Below are the code and all the weights of a small trained network. Each question names an input and a class and asks about switching units off, where a switched-off unit gives its printed mean instead of its output.

import numpy as np


def w(rows, s, z=0):
    codes = np.array(rows[::2]) - 128.0
    scale = np.full(codes.shape[1], s)
    scale[-1] = z or s
    return codes * scale


def f(y):
    return y / 2 * (1 + np.tanh(0.7978845608 * (y + 0.044715 * y**3)))


def log_softmax(a):
    a = a - a.max(-1, keepdims=True)
    return a - np.log(np.exp(a).sum(-1, keepdims=True))


def net(x, mask):
    res = np.array(x, float).reshape(1, 6) / 4 @ E
    y = f(res @ A[0][:, :-1].T + A[0][:, -1])
    res = res + np.where(mask, y, B[0][:, -1]) @ B[0][:, :-1]
    return log_softmax(res[-1] @ U[:, :-1].T + U[:, -1])


A, B = {}, {}
E = w([
[138,230,121,106],'x0',
[236,114,168,76],'x1',
[180,206,91,159],'x2',
[22,123,229,131],'x3',
[144,185,204,26],'x4',
[95,132,43,1],'x5',
],0.006)
A[0] = w([
[131,111,118,118,45],'n1',
[154,143,193,245,103],'n2',
[128,104,92,148,84],'n3',
[185,228,101,90,63],'n4',
[155,76,119,63,252],'n5',
[73,97,113,7,16],'n6',
[175,233,80,127,64],'n7',
[143,180,132,112,140],'n8',
[144,119,149,208,116],'n9',
[103,63,93,142,142],'n10',
[123,181,126,134,78],'n11',
[112,141,40,153,44],'n12',
[137,160,118,129,115],'n13',
[15,185,165,132,7],'n14',
[149,159,76,138,60],'n15',
[184,113,154,160,142],'n16',
[118,165,145,62,199],'n17',
[113,138,57,163,62],'n18',
],0.012,0.0033)
B[0] = w([
[160,176,111,135,114],'n1',
[147,9,166,178,254],'n2',
[111,112,89,120,145],'n3',
[211,204,154,177,221],'n4',
[178,101,129,48,219],'n5',
[127,173,134,7,220],'n6',
[187,198,126,221,218],'n7',
[162,158,168,161,163],'n8',
[139,41,155,145,203],'n9',
[88,94,82,61,193],'n10',
[126,152,155,180,139],'n11',
[124,127,34,158,176],'n12',
[132,142,136,158,138],'n13',
[5,180,190,157,215],'n14',
[107,179,99,195,155],'n15',
[175,63,128,144,177],'n16',
[162,126,215,97,209],'n17',
[130,102,56,164,170],'n18',
],0.021,0.006)
U = w([
[161,95,135,123,254],'0',
[162,76,85,91,145],'1',
[53,152,136,147,124],'2',
[131,63,128,154,80],'3',
[112,115,1,140,41],'4',
[174,169,98,174,122],'5',
[140,140,111,64,135],'6',
],0.0099,0.0033)

Each question gives the input, the list of numbers given to net, and the class t.
The units are the neurons (one row each of A and B). Each row of codes is followed by its name. A weight is (code - 128) times the scale printed after its matrix; where a second scale follows, it is the last column's (A, B and U).
mask holds one flag per neuron, in row order. A switched-off neuron (its flag False) gives its mean, the last column of its row in B, instead of its output. The means were averaged over made-up inputs and are rounded, as every weight is.
A unit's drop is (log p(t) with every unit on - log p(t) with that unit switched off) / (log p(t) with every unit on - log p(t) with every unit switched off).
The circuit of an input: a set's keep is (log p(t) with only the set's units on - log p(t) with every unit switched off) / (log p(t) with every unit on - log p(t) with every unit switched off). Starting from the 12 units with the biggest drops (on a tie, the unit counted first), units are removed one at a time, each time the one whose removal leaves the highest keep (on an exact tie, the one counted first), for as long as the keep stays at least 0.8.
units of the circuit, in order: the units of the circuit, biggest drop first
unit that matters most: the unit with the biggest drop
k most important neurons: the k neurons with the biggest drops, biggest first
drop of u: that unit's drop, to one decimal
input [3,-5,0,7,-3,6], class 2: units of the circuit, in order : [n14]
input [-7,6,5,6,7,0], class 6: units of the circuit, in order : [n2; n7]
input [-6,0,2,-5,-2,-5], class 3: units of the circuit, in order : [n2; n9]
input [8,5,-2,-1,-2,6], class 5: 2 most important neurons : [n4; n7]
input [-3,-3,-5,-6,5,-3], class 1: units of the circuit, in order : [n14; n7]
input [-1,3,-5,1,-7,4], class 4: units of the circuit, in order : [n17; n2]
input [0,8,-2,4,2,-7], class 3: units of the circuit, in order : [n2; n6]
input [-5,4,-2,-3,1,1], class 1: units of the circuit, in order : [n14; n5]
input [0,-5,0,1,-2,-1], class 2: units of the circuit, in order : [n5; n16]
input [-7,1,4,-5,2,8], class 6: 2 most important neurons : [n6; n2]
input [-4,5,-2,-1,1,1], class 6: 2 most important neurons : [n2; n9]
input [-7,7,5,-3,6,7], class 6: 2 most important neurons : [n6; n5]
input [3,-1,0,1,-7,-4], class 3: drop of n2 : 0.2
input [-3,-8,-1,3,-6,-1], class 4: drop of n10 : 0.3
input [-5,2,4,-1,-7,-4], class 3: unit that matters most : n2
input [-1,-4,-6,5,3,6], class 6: drop of n6 : 1.3
input [-7,0,4,2,2,-8], class 3: drop of n11 : 0.0
